Below is a small trained network, with its code and all its weights. Each question gives an input and a target symbol and asks what happens when units are switched off, that is, made to give their printed mean instead of their output.

import numpy as np


def w(rows, s, z=0):
    codes = np.array(rows[::2]) - 128.0
    scale = np.full(codes.shape[1], s)
    scale[-1] = z or s
    return codes * scale


def f(y):
    return np.maximum(y, 0)


def softmax(a):
    e = np.exp(a - a.max(-1, keepdims=True))
    return e / e.sum(-1, keepdims=True)


def log_softmax(a):
    a = a - a.max(-1, keepdims=True)
    return a - np.log(np.exp(a).sum(-1, keepdims=True))


def net(x, mask):
    ids = ['αβμστφψ'.index(c) for c in x.split()]
    T = len(ids)
    res = E[ids] + P[:T]
    r = res
    for j in range(3):
        rows = slice(2 * j, 2 * j + 2)
        q, k, v = (r @ M[0][rows].T for M in (Q, K, V))
        z = softmax(np.where(np.tri(T) > 0, q @ k.T / 2**0.5, -1e9)) @ v
        o = O[0][rows]
        res = res + np.where(mask[j], z, o[:, -1]) @ o[:, :-1]
    y = f(res @ A[0][:, :-1].T + A[0][:, -1])
    res = res + np.where(mask[3:7], y, B[0][:, -1]) @ B[0][:, :-1]
    return log_softmax(res[-1] @ U[:, :-1].T + U[:, -1])


Q, K, V, O, A, B = {}, {}, {}, {}, {}, {}
E = w([
[83,71,49,135,93,113],'α',
[106,67,123,240,214,202],'β',
[194,83,57,149,139,44],'μ',
[129,198,11,91,152,146],'σ',
[231,97,149,23,212,40],'τ',
[139,9,91,113,90,83],'φ',
[112,162,28,92,108,95],'ψ',
],0.012)
P = w([
[45,254,249,207,40,113],'0',
[155,167,90,105,181,151],'1',
[132,181,110,126,156,140],'2',
[140,209,108,118,197,140],'3',
[152,145,92,73,147,99],'4',
[151,146,90,101,148,104],'5',
[135,136,68,97,135,117],'6',
[140,78,141,127,198,148],'7',
[123,85,118,133,176,173],'8',
[142,27,171,106,183,144],'9',
[125,100,81,107,145,193],'10',
],0.0075)
Q[0] = w([
[156,156,64,103,143,40],'h1',
[153,159,147,70,116,133],'h1',
[95,213,243,140,59,102],'h2',
[58,95,128,53,175,142],'h2',
[173,130,2,153,230,191],'h3',
[181,31,12,101,184,105],'h3',
],0.0093)
K[0] = w([
[184,113,73,64,155,120],'h1',
[151,40,188,10,111,49],'h1',
[102,135,6,119,219,124],'h2',
[152,163,139,218,143,108],'h2',
[1,144,144,85,71,76],'h3',
[16,150,177,57,102,84],'h3',
],0.0083)
V[0] = w([
[100,106,44,181,185,148],'h1',
[106,163,66,104,112,141],'h1',
[106,87,232,64,116,225],'h2',
[113,46,119,233,200,254],'h2',
[189,85,64,108,163,137],'h3',
[109,8,111,174,62,137],'h3',
],0.0097)
O[0] = w([
[61,229,167,131,115,141,255],'h1',
[86,150,197,171,181,153,105],'h1',
[29,101,65,156,177,56,65],'h2',
[159,160,72,152,79,105,188],'h2',
[214,196,158,174,254,119,85],'h3',
[146,110,187,147,92,1,101],'h3',
],0.011,0.0062)
A[0] = w([
[108,170,161,186,192,151,176],'n1',
[94,45,131,166,95,142,2],'n2',
[59,174,144,103,126,119,160],'n3',
[255,156,139,39,70,106,38],'n4',
],0.0093,0.0025)
B[0] = w([
[90,144,84,66,83,100,251],'n1',
[145,73,200,223,158,22,160],'n2',
[128,2,138,153,99,60,203],'n3',
[122,181,103,140,74,127,253],'n4',
],0.0088,0.0059)
U = w([
[129,113,86,90,89,106,251],'α',
[155,143,34,172,182,48,83],'β',
[158,241,246,85,126,160,139],'μ',
[180,130,135,104,83,199,88],'σ',
[100,86,71,13,217,105,89],'τ',
[105,146,172,40,181,11,18],'φ',
[180,3,65,84,107,184,90],'ψ',
],0.0064,0.0025)

Each question gives the input, a string of symbols that net reads in full, and the target symbol t.
The units are the heads (2 rows each of Q, K, V and O) and the neurons (one row each of A and B). Each row of codes is followed by its name. A weight is (code - 128) times the scale printed after its matrix; where a second scale follows, it is the last column's (O, A, B and U).
mask holds one flag per unit, heads first, then neurons. A switched-off unit (its flag False) gives its mean, the last column of its rows in O or B, instead of its output. The means were averaged over made-up inputs and are rounded, as every weight is.
A unit's drop is (log p(t) with every unit on - log p(t) with that unit switched off) / (log p(t) with every unit on - log p(t) with every unit switched off).
The circuit of an input: a set's keep is (log p(t) with only the set's units on - log p(t) with every unit switched off) / (log p(t) with every unit on - log p(t) with every unit switched off). Starting from all 7 units, units are removed one at a time, each time the one whose removal leaves the highest keep (on an exact tie, the one counted first), for as long as the keep stays at least 0.8.
units of the circuit, in order: the units of the circuit, biggest drop first
top k neurons: the k neurons with the biggest drops, biggest first
which heads matter: for each layer, one digit per head in row order, 1 if its drop is at least 0.15 and else 0, layers parted by /
drop of u: that unit's drop, to one decimal
input μ φ β φ, target μ: units of the circuit, in order => (h2; h3; n3)
input μ μ τ β σ ψ μ α, target μ: units of the circuit, in order => (h2; h3)
input φ μ β β ψ μ μ, target φ: which heads matter => 111
input μ β β ψ τ, target σ: which heads matter => 110
input μ τ σ β β ψ μ μ β τ φ, target μ: units of the circuit, in order => (h2; h3; h1)
input μ μ σ, target μ: units of the circuit, in order => (h2)
input φ μ β β β β β μ φ, target φ: units of the circuit, in order => (h3; n2)
input ψ τ β σ, target ψ: units of the circuit, in order => (h3; h1)
input σ μ σ μ σ, target σ: units of the circuit, in order => (h2; h3)
input μ τ φ β ψ β, target μ: units of the circuit, in order => (h2; h1)
input μ σ ψ β τ τ β τ α, target μ: units of the circuit, in order => (h2; h1)
input β τ μ τ, target β: units of the circuit, in order => (h2; h1; n4)
input β β β μ σ, target β: which heads matter => 010
input τ μ μ τ μ, target ψ: which heads matter => 101
input φ ψ μ φ μ β β, target φ: units of the circuit, in order => (h3; h2; n2)
input τ α μ, target τ: top neuron => (n4)
input μ β β μ β α τ μ μ β τ, target μ: top 3 neurons => (n4; n3; n1)
input μ β β β β ψ τ σ, target μ: which heads matter => 011
input τ β μ φ, target τ: which heads matter => 011
input μ ψ β β β μ σ β μ, target μ: top neuron => (n3)
input ψ τ μ, target ψ: drop of h3 => 0.5
